Below is a small trained network, with its code and all its weights. Each question gives an input and a class and asks what happens when units are switched off, that is, made to give their printed mean instead of their output.

import numpy as np


def w(rows, s, z=0):
    codes = np.array(rows[::2]) - 128.0
    scale = np.full(codes.shape[1], s)
    scale[-1] = z or s
    return codes * scale


def f(y):
    return np.maximum(y, 0)


def log_softmax(a):
    a = a - a.max(-1, keepdims=True)
    return a - np.log(np.exp(a).sum(-1, keepdims=True))


def net(x, mask):
    res = np.array(x, float).reshape(1, 8) / 4 @ E
    y = f(res @ A[0][:, :-1].T + A[0][:, -1])
    res = res + np.where(mask, y, B[0][:, -1]) @ B[0][:, :-1]
    return log_softmax(res[-1] @ U[:, :-1].T + U[:, -1])


A, B = {}, {}
E = w([
[129,126,131,121,111,116,132,130,129],'x0',
[87,134,145,142,114,126,113,118,105],'x1',
[174,33,141,131,113,167,57,131,107],'x2',
[30,91,89,140,147,71,100,244,172],'x3',
[128,129,80,130,82,180,174,184,71],'x4',
[114,152,154,189,50,168,129,151,192],'x5',
[156,123,122,118,124,121,138,135,140],'x6',
[141,133,124,115,100,108,126,132,129],'x7',
],0.011)
A[0] = w([
[117,212,100,141,178,86,222,161,138,17],'n0',
[110,115,83,33,126,81,174,81,83,216],'n1',
[129,220,88,114,118,98,191,91,130,65],'n2',
[108,135,77,101,98,182,187,198,49,111],'n3',
[128,231,153,114,143,126,216,81,116,129],'n4',
[122,120,184,134,166,137,108,73,161,162],'n5',
[149,144,69,178,104,181,178,128,55,63],'n6',
[128,120,142,102,176,119,111,71,175,214],'n7',
[204,161,197,112,110,184,151,32,55,51],'n8',
[98,161,119,159,141,114,157,115,118,13],'n9',
[135,141,124,74,163,62,138,157,73,20],'n10',
[176,161,76,101,80,195,223,181,57,91],'n11',
[112,85,114,113,202,142,141,69,49,175],'n12',
[140,198,153,205,67,200,157,119,248,71],'n13',
[168,161,233,102,135,60,112,78,231,58],'n14',
[136,135,85,2,182,79,141,61,8,56],'n15',
[182,23,160,78,99,187,63,108,89,68],'n16',
[137,144,155,172,59,149,125,113,156,35],'n17',
[132,71,177,149,132,178,142,168,63,41],'n18',
[175,183,174,94,133,175,159,23,86,9],'n19',
[63,190,113,116,200,91,210,93,145,65],'n20',
[115,213,130,84,104,110,164,140,164,1],'n21',
[90,101,91,108,193,65,111,183,110,77],'n22',
[89,193,127,103,120,123,145,105,95,144],'n23',
],0.0077,0.0025)
B[0] = w([
[129,45,98,158,101,117,92,69,151,194],'n0',
[198,168,164,154,107,179,175,147,125,204],'n1',
[134,68,84,146,74,148,64,80,91,186],'n2',
[117,154,139,99,241,28,106,101,82,208],'n3',
[145,77,44,120,108,161,117,84,139,208],'n4',
[140,185,122,133,167,61,105,111,87,178],'n5',
[120,181,166,65,164,32,118,101,55,187],'n6',
[169,171,130,123,211,58,150,112,92,184],'n7',
[52,97,94,16,98,122,175,177,216,254],'n8',
[144,93,115,98,78,137,129,93,95,147],'n9',
[162,101,222,187,145,187,164,135,131,174],'n10',
[123,174,161,87,220,88,84,127,65,217],'n11',
[140,172,166,197,90,183,150,165,116,210],'n12',
[171,122,225,165,84,166,220,133,88,225],'n13',
[111,152,141,107,230,38,122,126,54,199],'n14',
[163,120,221,206,94,155,181,163,140,242],'n15',
[199,65,52,128,102,150,39,82,148,229],'n16',
[163,126,189,172,112,142,143,183,81,174],'n17',
[102,101,111,145,153,129,105,77,63,170],'n18',
[2,99,139,54,83,116,161,213,200,231],'n19',
[141,79,98,113,87,178,65,97,97,200],'n20',
[151,38,109,141,97,155,50,105,140,167],'n21',
[107,112,103,100,68,131,213,205,186,212],'n22',
[179,78,106,148,146,145,81,120,150,173],'n23',
],0.0064,0.0099)
U = w([
[8,113,109,39,82,136,175,232,229,92],'0',
[192,37,66,162,87,194,6,38,115,90],'1',
[207,186,255,240,96,198,213,175,108,86],'2',
[108,230,148,99,221,25,89,92,46,98],'3',
[151,197,94,145,121,157,123,124,145,250],'4',
],0.007,0.015)

Each question gives the input, the list of numbers given to net, and the class t.
The units are the neurons (one row each of A and B). Each row of codes is followed by its name. A weight is (code - 128) times the scale printed after its matrix; where a second scale follows, it is the last column's (A, B and U).
mask holds one flag per neuron, in row order. A switched-off neuron (its flag False) gives its mean, the last column of its row in B, instead of its output. The means were averaged over made-up inputs and are rounded, as every weight is.
A unit's drop is (log p(t) with every unit on - log p(t) with that unit switched off) / (log p(t) with every unit on - log p(t) with every unit switched off).
The circuit of an input: a set's keep is (log p(t) with only the set's units on - log p(t) with every unit switched off) / (log p(t) with every unit on - log p(t) with every unit switched off). Starting from the 12 units with the biggest drops (on a tie, the unit counted first), units are removed one at a time, each time the one whose removal leaves the highest keep (on an exact tie, the one counted first), for as long as the keep stays at least 0.8.
circuit, biggest first: the units of the circuit, biggest drop first
unit that matters most: the unit with the biggest drop
top k neurons: the k neurons with the biggest drops, biggest first
drop of u: that unit's drop, to one decimal
input [-8,-8,-6,-7,-4,-2,1,1], class 0: unit that matters most	n19
input [-6,-3,4,-1,-5,-1,8,2], class 3: circuit, biggest first	(n14; n7)
input [0,5,-2,-4,1,-2,-5,3], class 0: circuit, biggest first	(n19; n8)
input [7,2,5,-5,3,-8,-3,-2], class 2: top 2 neurons	(n15; n12)
input [-6,8,-6,6,4,7,3,-8], class 4: top 2 neurons	(n8; n19)
input [2,-3,1,1,8,-8,-5,7], class 2: top 4 neurons	(n15; n1; n10; n12)
input [6,-3,7,-8,-1,2,4,5], class 0: top 2 neurons	(n8; n19)
input [0,-7,4,-6,-5,5,-3,3], class 0: circuit, biggest first	(n8; n19)
input [-8,-1,-7,-4,1,-8,-6,-7], class 2: top 3 neurons	(n15; n12; n1)
input [-5,-5,7,7,8,-7,-6,-3], class 3: top 4 neurons	(n3; n8; n19; n18)
input [-4,4,5,-5,5,-6,4,-1], class 2: top 3 neurons	(n15; n12; n1)
input [-6,8,-2,-3,1,-1,3,-1], class 0: top 2 neurons	(n19; n8)
input [-4,7,6,-7,-6,-4,-2,-4], class 0: top 2 neurons	(n8; n19)
input [-6,8,-1,-8,6,6,6,7], class 0: unit that matters most	n8
input [-8,-1,-8,2,8,-6,4,-5], class 1: top 4 neurons	(n0; n20; n2; n4)
input [6,7,-5,4,-8,8,-8,0], class 2: top 2 neurons	(n13; n3)
input [-7,-2,-5,5,-4,6,6,-1], class 2: top 4 neurons	(n13; n8; n19; n16)
input [8,0,-8,-3,-3,-8,0,7], class 1: drop of n2	0.3
input [-7,-1,-2,2,8,-3,-4,7], class 3: drop of n3	0.1
input [-1,4,2,1,0,7,-3,1], class 2: circuit, biggest first	(n13)
input [-2,-1,-8,7,-1,0,4,-7], class 1: drop of n19	0.2
